Here is a tiny trained network, its code and every weight. The questions are about switching its units off for an input and a class, where a switched-off unit gives its printed mean instead of its output.

import numpy as np


def w(rows, s, z=0):
    codes = np.array(rows[::2]) - 128.0
    scale = np.full(codes.shape[1], s)
    scale[-1] = z or s
    return codes * scale


def f(y):
    return np.maximum(y, 0)


def log_softmax(a):
    a = a - a.max(-1, keepdims=True)
    return a - np.log(np.exp(a).sum(-1, keepdims=True))


def net(x, mask):
    res = np.array(x, float).reshape(1, 4) / 4 @ E
    y = f(res @ A[0][:, :-1].T + A[0][:, -1])
    res = res + np.where(mask, y, B[0][:, -1]) @ B[0][:, :-1]
    return log_softmax(res[-1] @ U[:, :-1].T + U[:, -1])


A, B = {}, {}
E = w([
[82,80,2,92,212,130,133,77],'x0',
[151,20,165,39,169,81,125,214],'x1',
[77,120,101,61,39,37,45,90],'x2',
[158,119,123,127,120,138,121,120],'x3',
],0.011)
A[0] = w([
[160,187,179,142,118,183,180,138,150],'N0',
[77,90,33,85,100,47,40,60,103],'N1',
[134,160,152,209,145,254,171,112,187],'N2',
[147,37,137,87,178,122,138,156,165],'N3',
[108,231,92,178,105,165,104,63,253],'N4',
[158,98,186,119,175,119,163,213,187],'N5',
[143,149,163,112,40,93,8,143,149],'N6',
[156,201,185,185,68,166,138,122,179],'N7',
[103,159,110,186,235,205,203,125,193],'N8',
[97,32,149,41,121,96,94,159,113],'N9',
[102,115,17,89,224,134,132,72,188],'N10',
],0.0087,0.006)
B[0] = w([
[145,60,165,60,67,154,220,180,200],'N0',
[98,174,54,23,34,204,174,144,222],'N1',
[147,51,131,156,85,159,206,145,243],'N2',
[177,30,166,98,156,133,106,210,185],'N3',
[33,188,63,180,22,131,201,60,255],'N4',
[213,180,253,122,139,125,44,241,193],'N5',
[37,169,186,147,159,29,53,2,181],'N6',
[92,103,158,31,13,82,217,135,221],'N7',
[160,26,107,170,143,163,129,112,238],'N8',
[52,29,175,4,152,74,150,143,180],'N9',
[135,99,13,168,178,250,133,141,230],'N10',
],0.0067,0.017)
U = w([
[115,86,131,82,97,136,199,174,195],'0',
[141,101,95,255,151,190,137,104,116],'1',
[216,162,198,141,128,138,104,217,251],'2',
[175,85,123,153,242,165,75,176,44],'3',
[101,223,149,167,101,71,122,71,105],'4',
[116,228,65,124,112,188,104,114,5],'5',
[97,119,192,118,166,55,46,114,113],'6',
],0.0099,0.0017)

Each question gives the input, the list of numbers given to net, and the class t.
The units are the neurons (one row each of A and B). Each row of codes is followed by its name. A weight is (code - 128) times the scale printed after its matrix; where a second scale follows, it is the last column's (A, B and U).
mask holds one flag per neuron, in row order. A switched-off neuron (its flag False) gives its mean, the last column of its row in B, instead of its output. The means were averaged over made-up inputs and are rounded, as every weight is.
A unit's drop is (log p(t) with every unit on - log p(t) with that unit switched off) / (log p(t) with every unit on - log p(t) with every unit switched off).
The circuit of an input: a set's keep is (log p(t) with only the set's units on - log p(t) with every unit switched off) / (log p(t) with every unit on - log p(t) with every unit switched off). Starting from all 11 units, units are removed one at a time, each time the one whose removal leaves the highest keep (on an exact tie, the one counted first), for as long as the keep stays at least 0.8.
units of the circuit, in order: the units of the circuit, biggest drop first
k most important neurons: the k neurons with the biggest drops, biggest first
drop of u: that unit's drop, to one decimal
input [-8,5,-8,-8], class 2: units of the circuit, in order : N5
input [0,-7,1,-6], class 4: units of the circuit, in order : N4, N10
input [4,1,-1,3], class 3: 2 most important neurons : N4, N7
input [0,-2,7,-4], class 4: 2 most important neurons : N6, N10
input [1,0,-7,7], class 1: 2 most important neurons : N8, N1
input [1,-5,-3,-2], class 1: 3 most important neurons : N1, N9, N8
input [-8,-8,2,-4], class 4: 2 most important neurons : N6, N4
input [-8,2,-1,0], class 2: 2 most important neurons : N5, N4
input [1,0,-7,-6], class 1: 4 most important neurons : N8, N1, N9, N7
input [-5,2,7,-2], class 6: 2 most important neurons : N6, N4
input [-1,-6,-8,2], class 0: 3 most important neurons : N7, N0, N10
input [-1,-5,1,6], class 4: drop of N1 : 0.1
input [6,8,-1,8], class 3: drop of N4 : 0.1
input [-8,8,-1,3], class 2: drop of N5 : 0.3
input [-8,-5,3,-8], class 4: drop of N1 : 0.0
input [-7,-5,3,1], class 4: units of the circuit, in order : N6
